Here is a tiny trained network, its code and every weight. The questions are about switching its units off for an input and a class, where a switched-off unit gives its printed mean instead of its output.

import numpy as np


def w(rows, s, z=0):
    codes = np.array(rows[::2]) - 128.0
    scale = np.full(codes.shape[1], s)
    scale[-1] = z or s
    return codes * scale


def f(y):
    return y / 2 * (1 + np.tanh(0.7978845608 * (y + 0.044715 * y**3)))


def log_softmax(a):
    a = a - a.max(-1, keepdims=True)
    return a - np.log(np.exp(a).sum(-1, keepdims=True))


def net(x, mask):
    res = np.array(x, float).reshape(1, 4) / 4 @ E
    y = f(res @ A[0][:, :-1].T + A[0][:, -1])
    res = res + np.where(mask, y, B[0][:, -1]) @ B[0][:, :-1]
    return log_softmax(res[-1] @ U[:, :-1].T + U[:, -1])


A, B = {}, {}
E = w([
[106,133,166,174,153,193,113,124,158,203,149,132],'x0',
[158,185,108,81,127,87,77,236,187,172,199,54],'x1',
[71,113,23,161,159,101,56,154,85,82,206,197],'x2',
[106,206,208,135,183,197,111,135,250,56,134,140],'x3',
],0.011)
A[0] = w([
[140,146,190,84,135,132,137,93,105,133,89,53,110],'n1',
[124,152,77,136,152,154,105,124,111,145,157,199,39],'n2',
[161,152,152,93,24,139,158,162,139,130,92,179,61],'n3',
[129,105,105,119,137,114,119,174,168,208,192,70,183],'n4',
[23,164,44,134,170,104,79,155,169,70,153,222,86],'n5',
[60,255,129,136,189,140,135,110,165,32,78,109,87],'n6',
[116,191,222,66,76,113,194,112,183,138,75,143,52],'n7',
[114,113,134,197,113,111,151,47,128,141,64,210,181],'n8',
[109,97,154,168,147,164,171,109,69,83,93,145,170],'n9',
[182,71,76,145,136,87,164,100,9,210,93,107,56],'n10',
[131,125,112,103,109,99,85,143,198,139,147,80,207],'n11',
[130,49,186,147,140,162,183,63,87,62,135,179,185],'n12',
[121,130,139,106,194,186,77,80,174,83,169,159,74],'n13',
[112,167,89,106,142,103,126,112,112,111,18,169,201],'n14',
[131,148,114,174,80,74,100,140,100,159,97,93,155],'n15',
[100,68,43,113,66,138,115,123,94,230,95,63,74],'n16',
[91,94,138,127,209,135,193,44,104,101,47,177,192],'n17',
[161,121,168,138,181,94,115,132,132,167,155,149,154],'n18',
[146,78,117,122,135,190,111,112,153,162,164,120,73],'n19',
[109,117,103,128,209,163,135,187,133,153,114,108,155],'n20',
[122,104,48,178,159,151,115,159,126,93,193,147,81],'n21',
[89,78,177,171,116,150,203,104,115,77,117,190,170],'n22',
[181,162,120,131,55,172,247,103,159,187,103,64,48],'n23',
[110,204,85,72,149,68,169,225,189,176,155,94,191],'n24',
[140,114,92,90,92,121,137,154,166,131,187,39,249],'n25',
[141,68,176,75,75,151,134,114,161,138,73,41,64],'n26',
[131,142,133,71,120,108,126,233,157,157,153,92,202],'n27',
[122,177,147,79,121,54,116,88,121,128,185,81,240],'n28',
[89,123,101,170,167,105,126,174,76,108,189,220,24],'n29',
[117,207,136,90,148,156,70,105,251,55,93,115,101],'n30',
],0.008,0.0014)
B[0] = w([
[133,203,72,101,86,158,165,160,96,218,111,231,176],'n1',
[177,172,73,63,110,121,202,122,103,174,144,116,176],'n2',
[97,184,149,126,112,133,134,136,99,193,89,156,151],'n3',
[163,95,170,154,126,173,135,139,180,124,184,87,198],'n4',
[162,150,123,98,106,99,189,204,187,190,44,229,248],'n5',
[220,167,228,255,208,72,60,41,59,93,94,107,213],'n6',
[113,192,60,127,128,57,180,206,101,150,33,153,200],'n7',
[77,77,109,82,153,167,156,141,112,105,208,91,217],'n8',
[86,75,97,112,32,121,82,153,133,106,147,74,197],'n9',
[225,130,155,202,180,104,75,105,104,155,135,117,248],'n10',
[95,92,150,105,119,153,78,116,149,132,189,88,179],'n11',
[110,24,132,82,100,190,72,162,188,95,159,17,223],'n12',
[186,145,170,144,149,63,161,76,163,139,90,84,194],'n13',
[95,127,172,101,144,197,97,87,160,89,139,127,162],'n14',
[138,104,135,193,188,160,63,176,92,81,121,120,163],'n15',
[239,98,184,220,239,48,67,67,43,112,87,73,216],'n16',
[73,133,141,86,114,192,64,167,182,116,161,126,229],'n17',
[111,88,108,97,92,150,113,179,83,163,79,118,139],'n18',
[96,180,81,133,134,114,130,152,68,86,98,136,142],'n19',
[108,107,155,125,96,157,103,128,106,155,82,126,150],'n20',
[169,173,56,40,98,123,210,114,133,152,12,213,205],'n21',
[76,113,94,159,116,213,69,168,113,67,118,50,209],'n22',
[131,249,74,124,66,76,191,136,161,180,75,162,201],'n23',
[97,76,95,84,79,228,87,161,180,116,166,79,222],'n24',
[122,65,89,119,120,152,113,135,182,77,177,106,189],'n25',
[192,150,14,112,66,116,205,152,120,181,93,168,188],'n26',
[49,86,166,98,108,195,82,159,174,105,199,96,203],'n27',
[127,98,167,61,115,124,68,118,177,96,141,42,165],'n28',
[184,178,53,53,92,114,202,171,113,159,105,140,216],'n29',
[173,138,216,173,242,72,83,95,81,94,127,117,229],'n30',
],0.006,0.013)
U = w([
[44,99,143,119,109,248,98,116,147,54,213,87,255],'0',
[183,130,177,240,243,77,97,49,71,72,145,123,61],'1',
[122,161,102,107,87,114,245,139,127,119,113,216,59],'2',
],0.011,0.00082)

Each question gives the input, the list of numbers given to net, and the class t.
The units are the neurons (one row each of A and B). Each row of codes is followed by its name. A weight is (code - 128) times the scale printed after its matrix; where a second scale follows, it is the last column's (A, B and U).
mask holds one flag per neuron, in row order. A switched-off neuron (its flag False) gives its mean, the last column of its row in B, instead of its output. The means were averaged over made-up inputs and are rounded, as every weight is.
A unit's drop is (log p(t) with every unit on - log p(t) with that unit switched off) / (log p(t) with every unit on - log p(t) with every unit switched off).
The circuit of an input: a set's keep is (log p(t) with only the set's units on - log p(t) with every unit switched off) / (log p(t) with every unit on - log p(t) with every unit switched off). Starting from the 12 units with the biggest drops (on a tie, the unit counted first), units are removed one at a time, each time the one whose removal leaves the highest keep (on an exact tie, the one counted first), for as long as the keep stays at least 0.8.
circuit, biggest first: the units of the circuit, biggest drop first
k most important neurons: the k neurons with the biggest drops, biggest first
drop of u: that unit's drop, to one decimal
input [-3,5,1,8], class 1: circuit, biggest first : n6
input [-1,7,2,8], class 1: 2 most important neurons : n30, n6
input [0,-8,8,-3], class 0: 2 most important neurons : n12, n22
input [-2,-2,5,-4], class 2: 4 most important neurons : n6, n29, n30, n21
input [-8,3,4,3], class 2: 3 most important neurons : n5, n16, n12
input [-3,-6,6,7], class 1: 2 most important neurons : n6, n13
input [-7,7,-3,-6], class 0: 2 most important neurons : n24, n27
input [8,3,4,-4], class 1: 3 most important neurons : n16, n23, n26
input [-3,-5,-4,6], class 1: 3 most important neurons : n6, n30, n24
input [-6,-2,3,-1], class 2: 2 most important neurons : n24, n27
input [-4,6,8,8], class 1: 2 most important neurons : n6, n30
input [-5,-7,4,-6], class 0: 2 most important neurons : n12, n17
input [4,-8,-7,-3], class 0: drop of n12 : 0.7
input [-3,-8,7,-4], class 0: circuit, biggest first : n12
input [-7,-4,-2,-7], class 1: drop of n10 : 0.2
input [-8,4,7,5], class 2: drop of n5 : 0.8
